Moves between states:
z: fadi->vuto, romi->fisa, nomi->madu, zura->vube, toba->dune, fezu->duge, keza->robu, zuna->romi, molu->kudu, peno->molu, kizu->zura, mepu->fezu, gaki->vuku, falu->rare, kela->nika, rapa->vezo, gigi->kuza, zuda->mapa, koza->pepo, dezi->keza, lare->nopa, vezo->guza, nito->fida, noru->tufa, mapa->noni, veri->doko, poba->vofa, noni->zuda, vito->poge, reba->nomi, fida->kifa, gara->fipo, nata->gini, tozu->vite, robu->dezi, tufa->kegi, lesi->busi, mapi->fire, demi->guzo, vano->fizo, panu->tula, gini->liri, sode->falu, rare->sode, fizi->feze, zeke->lare, guzo->rori, kifa->nito, tamu->gigi, pepo->basa, gefu->zube, nopa->zeke, ralu->tifo, suku->kori, vuto->mumo, dalu->suku, nidu->kela, zube->gogi, rori->demi, feze->sino, vise->poba, mavo->vopi, fire->veno, fisa->zuna, veno->mapi, deme->riti, nika->nidu, vofa->vise, busi->soku, tula->totu, vube->kizu, basa->koza, kosu->vano, tifo->lozi, madu->reba, vite->tunu, kori->dalu, lozi->ralu, gogi->gefu, duge->mepu, poge->rope, fipo->lobu, riti->zuba, pezi->vinu, lobu->gara, rope->vito, sino->fizi, fego->veri, tope->gaki, bidu->pezi, kudu->peno, dune->pose, vopi->talu, soku->lesi, mumo->fadi, talu->mavo, kegi->noru, doko->fego, totu->panu, liri->nata, fizo->kosu, guza->rapa, tunu->tozu, vinu->bidu, vuku->tope, pose->toba, kuza->tamu, zuba->deme
h: fadi->pezi, romi->vite, nomi->busi, zura->totu, toba->fego, fezu->vuto, zuna->tozu, molu->gefu, peno->gogi, kizu->tula, mepu->fadi, falu->demi, kela->feze, rapa->zuba, koza->dezi, vezo->deme, nito->reba, noru->vuku, veri->noru, poba->vopi, vito->kosu, reba->lesi, fida->nomi, nata->lare, tozu->fire, tufa->tope, mapi->fipo, demi->vito, panu->lozi, gini->nopa, sode->rori, rare->guzo, fizi->rapa, guzo->poge, kifa->madu, pepo->keza, gefu->basa, ralu->mapa, suku->fida, vuto->vinu, dalu->nito, nidu->fizi, zube->koza, rori->rope, feze->vezo, vise->mavo, mavo->liri, fire->lobu, fisa->tunu, veno->gara, nika->sino, vofa->talu, tula->ralu, vube->panu, basa->robu, tifo->noni, madu->soku, vite->veno, kori->kifa, lozi->zuda, gogi->pepo, duge->mumo, poge->vano, pezi->kuza, rope->fizo, sino->guza, fego->kegi, bidu->gigi, kudu->zube, dune->veri, vopi->nata, mumo->bidu, talu->gini, kegi->gaki, doko->tufa, totu->tifo, liri->zeke, guza->riti, tunu->mapi, vinu->tamu, pose->doko
o: fadi->mumo, romi->zuna, nomi->reba, zura->kizu, toba->pose, fezu->mepu, keza->dezi, zuna->fisa, molu->peno, peno->kudu, kizu->vube, mepu->duge, gaki->tope, falu->sode, kela->nidu, rapa->guza, gigi->tamu, zuda->noni, koza->basa, dezi->robu, lare->zeke, vezo->rapa, nito->kifa, noru->kegi, mapa->zuda, veri->fego, poba->vise, noni->mapa, vito->rope, reba->madu, fida->nito, gara->lobu, nata->liri, tozu->tunu, robu->keza, tufa->noru, lesi->soku, mapi->veno, demi->rori, vano->kosu, panu->totu, gini->nata, sode->rare, rare->falu, fizi->sino, zeke->nopa, guzo->demi, kifa->fida, tamu->kuza, pepo->koza, gefu->gogi, nopa->lare, ralu->lozi, suku->dalu, vuto->fadi, dalu->kori, nidu->nika, zube->gefu, rori->guzo, feze->fizi, vise->vofa, mavo->talu, fire->mapi, fisa->romi, veno->fire, deme->zuba, nika->kela, vofa->poba, busi->lesi, tula->panu, vube->zura, basa->pepo, kosu->fizo, tifo->ralu, madu->nomi, vite->tozu, kori->suku, lozi->tifo, gogi->zube, duge->fezu, poge->vito, fipo->gara, riti->deme, pezi->bidu, lobu->fipo, rope->poge, sino->feze, fego->doko, tope->vuku, bidu->vinu, kudu->molu, dune->toba, vopi->mavo, soku->busi, mumo->vuto, talu->vopi, kegi->tufa, doko->veri, totu->tula, liri->gini, fizo->vano, guza->vezo, tunu->vite, vinu->pezi, vuku->gaki, pose->dune, kuza->gigi, zuba->riti
d: fadi->demi, romi->molu, nomi->nata, zura->suku, toba->duge, fezu->rare, keza->zuba, zuna->peno, molu->kela, peno->nidu, kizu->dalu, mepu->falu, gaki->gigi, falu->dune, kela->romi, rapa->fire, gigi->fizo, zuda->soku, koza->guza, dezi->riti, lare->noni, vezo->veno, nito->mavo, noru->pezi, mapa->lesi, veri->fadi, poba->zura, noni->busi, vito->noru, reba->liri, fida->vopi, gara->robu, nata->tifo, tozu->gogi, robu->deme, tufa->vinu, lesi->zeke, mapi->koza, demi->veri, vano->tope, panu->kifa, gini->lozi, sode->toba, rare->pose, fizi->tozu, zeke->mapa, guzo->doko, kifa->talu, tamu->vano, pepo->rapa, gefu->feze, nopa->zuda, ralu->reba, suku->poba, vuto->guzo, dalu->vise, nidu->zuna, zube->sino, rori->fego, feze->vite, vise->kizu, mavo->tula, fire->pepo, fisa->kudu, veno->basa, deme->gara, nika->fisa, vofa->vube, busi->lare, tula->nito, vube->kori, basa->vezo, kosu->vuku, tifo->nomi, madu->gini, vite->gefu, kori->vofa, lozi->madu, gogi->fizi, duge->sode, poge->tufa, fipo->dezi, riti->fipo, pezi->vito, lobu->keza, rope->kegi, sino->tunu, fego->mumo, tope->tamu, bidu->rope, kudu->nika, dune->mepu, vopi->totu, soku->nopa, mumo->rori, talu->panu, kegi->bidu, doko->vuto, totu->fida, liri->ralu, fizo->gaki, guza->mapi, tunu->zube, vinu->poge, vuku->kuza, pose->fezu, kuza->kosu, zuba->lobu
t: fadi->totu, nomi->guza, zura->kudu, toba->vise, fezu->vube, kizu->molu, mepu->zura, gaki->zeke, falu->suku, gigi->mapa, zuda->keza, lare->fipo, nito->feze, noru->nata, mapa->robu, veri->vopi, poba->fisa, noni->dezi, vito->nomi, reba->vezo, fida->sino, nata->mapi, tufa->gini, lesi->deme, demi->fida, vano->soku, panu->gogi, gini->fire, sode->dalu, rare->kori, zeke->gara, guzo->kifa, kifa->fizi, tamu->zuda, nopa->lobu, ralu->basa, suku->nika, vuto->panu, dalu->kela, rori->nito, vise->romi, mavo->vite, vofa->zuna, busi->riti, tula->gefu, vube->peno, kosu->busi, tifo->koza, madu->rapa, kori->nidu, lozi->pepo, duge->kizu, poge->madu, pezi->tifo, rope->reba, fego->mavo, tope->nopa, bidu->ralu, dune->poba, vopi->tunu, soku->zuba, mumo->tula, talu->tozu, kegi->liri, doko->talu, totu->zube, liri->veno, fizo->lesi, vinu->lozi, vuku->lare, pose->vofa, kuza->noni
s: fadi->mepu, nomi->fida, keza->pepo, gaki->kegi, rapa->fizi, gigi->bidu, zuda->lozi, koza->zube, dezi->koza, lare->nata, vezo->feze, nito->dalu, noru->veri, mapa->ralu, veri->dune, noni->tifo, vito->demi, reba->nito, fida->suku, gara->veno, nata->vopi, tozu->zuna, robu->basa, tufa->doko, lesi->reba, mapi->tunu, demi->falu, vano->poge, panu->vube, gini->talu, fizi->nidu, zeke->liri, guzo->rare, kifa->kori, tamu->vinu, pepo->gogi, gefu->molu, nopa->gini, ralu->tula, vuto->fezu, zube->kudu, rori->sode, feze->kela, mavo->vise, fire->tozu, veno->vite, deme->vezo, busi->nomi, tula->kizu, basa->gefu, kosu->vito, tifo->totu, madu->kifa, vite->romi, lozi->panu, gogi->peno, poge->guzo, fipo->mapi, riti->guza, pezi->fadi, lobu->fire, rope->rori, sino->nika, fego->toba, tope->tufa, bidu->mumo, vopi->poba, soku->madu, mumo->duge, talu->vofa, kegi->fego, doko->pose, totu->zura, liri->mavo, fizo->rope, guza->sino, tunu->fisa, vinu->vuto, vuku->noru, kuza->pezi, zuba->rapa

In the rows, 25 stands for zero.

The rows follow the links: the fewer symbols apart two states are, the more alike their rows tend to be.

Each row is also shifted at random along 5 hidden directions that mean nothing.

Some states, each with a row of numbers:
sino	23,40,27,25,29,27,24,29,27,38,26,22,14,21,26,19,24,23,23,30,25,26,21,30
gefu	24,23,22,22,27,27,28,25,25,30,35,17,13,16,20,22,33,29,23,19,41,28,18,23
zuda	29,20,31,33,21,30,24,21,19,14,31,26,31,28,24,24,27,25,33,33,29,23,25,29
kizu	25,21,24,16,23,21,34,16,25,18,26,21,22,28,28,26,25,29,20,16,36,26,23,24
robu	27,18,39,25,33,30,22,28,27,19,32,26,22,17,22,13,24,28,27,29,29,36,18,31
poba	31,34,14,16,21,23,28,29,21,32,22,35,25,24,37,35,22,33,18,17,27,27,26,28
lesi	24,19,37,31,26,21,24,25,32,26,28,28,28,20,28,13,22,29,24,33,14,33,27,29
fire	21,23,20,33,25,31,24,35,25,14,33,36,20,16,27,29,37,14,27,23,22,30,21,29
nito	25,28,29,21,27,20,30,20,40,28,28,23,18,22,26,20,21,27,16,25,18,29,27,24
gigi	21,13,37,24,28,28,21,18,26,21,22,23,32,27,17,16,16,27,30,29,23,22,27,22
zube	33,35,32,20,31,27,18,25,20,26,18,21,15,28,18,24,17,12,34,25,31,20,14,27
suku	16,38,30,16,27,22,32,24,28,39,17,17,18,28,24,29,25,27,25,20,29,22,27,29
pezi	16,22,28,22,24,31,18,20,25,21,19,37,30,30,24,21,16,18,27,29,26,13,21,22
kegi	28,17,17,28,20,17,19,22,26,32,20,15,35,24,14,22,25,31,26,23,22,22,25,16
bidu	13,13,32,23,22,25,21,16,32,6,27,29,28,25,19,33,22,26,19,24,27,17,28,18
fizo	24,16,34,31,30,24,25,22,32,25,26,26,35,29,21,20,16,33,21,32,18,26,36,26
fipo	20,19,29,30,23,23,19,42,17,30,28,22,25,15,24,29,28,29,33,24,27,32,23,28
rare	19,27,19,24,18,25,35,17,29,26,20,25,30,38,26,26,33,26,26,21,20,21,33,25
kosu	23,24,31,32,13,24,19,25,24,31,21,27,34,31,28,24,19,29,28,34,17,16,31,24
tope	34,18,23,34,25,25,24,28,19,20,16,28,36,29,22,25,23,23,30,31,15,20,30,23
tifo	25,24,29,23,25,28,14,23,22,33,26,19,25,23,24,29,19,25,28,30,38,14,23,21
lare	28,24,27,29,15,23,16,34,19,25,21,28,34,20,27,27,20,27,34,31,25,25,19,29
duge	20,21,27,14,32,25,31,16,29,18,21,29,27,28,23,31,18,33,16,17,28,24,35,22
fida	23,36,22,26,22,23,22,28,29,39,26,21,21,25,30,31,24,27,22,32,25,17,26,25
rapa	29,30,27,32,22,23,29,27,27,25,29,18,17,25,26,26,37,17,29,34,20,30,20,30
tufa	25,19,17,29,31,30,23,29,27,19,24,34,34,25,25,29,26,25,25,20,18,22,38,17
dezi	30,27,35,29,27,34,19,27,19,30,28,24,23,24,28,16,20,19,34,32,31,30,15,33
madu	28,26,22,38,23,23,26,24,29,32,30,14,26,27,25,25,35,27,27,36,22,22,33,22
tozu	24,29,26,24,42,29,23,34,25,17,21,25,19,19,17,30,32,11,26,18,18,31,21,31
vinu	27,19,24,29,28,30,21,15,24,21,24,20,32,35,19,26,26,21,31,29,26,13,33,17
busi	21,28,36,28,17,26,18,28,26,27,27,33,29,21,33,29,19,24,27,40,20,24,28,29
guzo	20,25,20,26,31,26,31,23,34,25,23,23,29,32,24,31,33,27,23,26,17,18,39,20
mumo	21,14,22,19,33,27,25,16,30,31,28,20,30,27,19,23,20,37,18,20,31,21,34,13
liri	23,15,23,27,24,23,18,27,29,19,25,30,25,16,19,20,25,27,24,18,20,33,22,21
vezo	32,30,33,30,25,18,22,27,34,21,31,23,12,19,25,18,22,18,23,29,16,31,14,32
rori	17,21,20,25,16,20,30,16,38,24,25,24,26,29,25,22,23,30,17,24,18,25,28,20
vano	24,19,27,36,16,24,26,20,27,23,24,23,35,31,25,28,29,28,29,35,18,19,33,21
lobu	30,24,25,34,28,31,23,33,20,24,30,34,24,20,30,13,29,18,33,28,21,39,22,33
nopa	31,17,24,35,28,28,25,34,20,23,32,25,38,20,30,37,30,32,28,29,24,31,39,28

In each set, the symbols that take the first to the second take the third to the fourth, perhaps in another order. Give the fourth.
Answer with the state's name.
A 23,23,22,33,17,20,20,31,25,20,26,24,18,19,19,21,32,19,30,22,25,34,6,27
B 33,33,14,30,36,31,27,30,22,28,27,25,18,24,25,19,31,16,27,24,24,29,20,25
C 24,23,25,31,29,34,23,26,22,23,33,23,16,22,22,22,37,17,32,31,33,25,20,28
D zube

A 27,25,38,32,15,22,18,31,24,26,24,28,26,19,32,30,17,31,24,40,19,25,26,32
B 32,23,32,32,17,20,25,25,29,19,35,23,22,15,37,24,22,31,19,34,28,37,21,33
C 19,29,29,14,21,20,33,17,36,16,11,26,25,35,23,21,21,23,23,23,14,26,24,26
D kori

A 15,11,18,29,25,23,24,25,29,25,23,31,34,21,16,15,23,28,23,20,20,26,26,17
B 19,18,9,32,27,34,24,23,28,25,25,41,34,26,28,16,27,25,25,23,14,25,32,21
C 26,30,27,23,25,20,29,28,33,27,31,18,11,18,23,23,28,27,19,25,25,33,22,29
D fizi

A 27,11,32,29,22,17,19,37,24,13,23,22,32,17,20,33,27,32,28,23,19,32,25,27
B 23,17,25,32,18,25,17,36,18,32,29,33,38,18,28,27,20,32,30,29,27,31,26,24
C 28,25,22,13,34,21,33,27,28,23,18,26,24,28,21,22,22,25,22,15,22,35,22,25
D poba

A 20,10,24,30,16,25,21,28,27,23,26,31,36,22,23,23,21,34,25,22,20,30,26,24
B 25,18,14,33,15,22,20,26,24,23,20,20,34,31,20,31,32,26,30,23,19,19,28,17
C 15,19,17,29,14,25,14,29,22,30,20,30,33,23,24,33,25,29,25,24,22,16,29,18
D fego

A 19,34,27,15,34,33,30,26,21,29,26,30,19,25,29,20,24,21,25,20,39,27,22,34
B 15,41,35,19,36,29,24,31,29,27,27,24,13,20,25,25,23,14,24,27,21,25,22,32
C 21,19,18,24,21,29,26,13,25,20,25,25,28,34,24,26,30,21,29,23,29,12,30,17
D poge

A 23,19,20,23,23,17,22,25,30,21,17,22,30,27,15,28,25,29,23,15,20,20,26,14
B 24,34,24,13,31,22,27,28,22,26,9,29,32,31,20,31,15,25,28,17,20,19,29,22
C 27,34,21,18,40,31,19,31,22,31,24,33,21,16,24,15,20,17,25,21,23,32,20,27
D zuna

A 20,32,28,22,32,23,27,24,35,27,28,18,11,22,22,15,28,20,23,25,21,34,19,30
B 23,26,16,30,29,28,28,32,22,22,36,28,20,17,26,34,39,20,27,14,26,31,23,27
C 20,32,30,29,25,26,19,29,29,40,29,22,22,20,28,26,25,28,22,35,20,18,28,25
D liri

A 31,29,23,27,29,25,18,39,19,32,31,28,23,11,27,27,27,26,24,24,28,30,21,26
B 16,21,42,23,31,33,18,33,19,28,31,22,26,16,23,25,25,27,33,32,37,31,26,29
C 44,32,17,25,33,23,35,30,13,31,28,14,23,26,25,29,33,30,22,21,30,32,26,30
D gogi

A 33,24,30,41,9,21,27,25,24,20,29,21,29,27,29,31,33,23,32,41,21,23,26,30
B 24,18,21,31,22,22,16,26,33,18,22,32,23,20,19,18,21,24,22,18,15,29,13,22
C 23,33,18,19,25,21,16,35,19,33,16,27,25,25,24,26,24,19,30,20,22,19,19,23
D vube

A 30,36,11,22,26,27,20,34,23,32,20,36,24,24,28,25,17,22,20,20,21,23,22,25
B 25,28,27,22,25,20,26,24,30,28,31,20,12,21,26,22,26,23,20,25,22,32,20,31
C 37,16,28,29,31,31,22,20,23,18,28,34,39,29,30,26,17,28,25,35,26,22,36,20
D lare

A 28,30,24,25,26,17,25,20,37,30,28,16,16,26,23,22,24,31,14,25,20,28,28,22
B 24,36,18,31,31,32,34,26,26,33,31,22,17,25,26,14,36,20,26,26,22,31,23,30
C 31,27,10,28,20,25,24,22,29,22,15,30,32,31,25,26,24,17,25,21,14,20,23,19
D vopi

A 26,27,16,33,30,33,24,34,19,29,35,31,23,17,28,16,36,18,30,26,21,36,22,29
B 31,24,24,34,19,27,21,32,17,20,28,28,25,19,29,23,33,18,35,27,23,37,18,33
C 16,31,33,23,31,21,19,28,34,31,19,25,29,31,24,32,15,28,20,33,18,14,37,20
D kosu

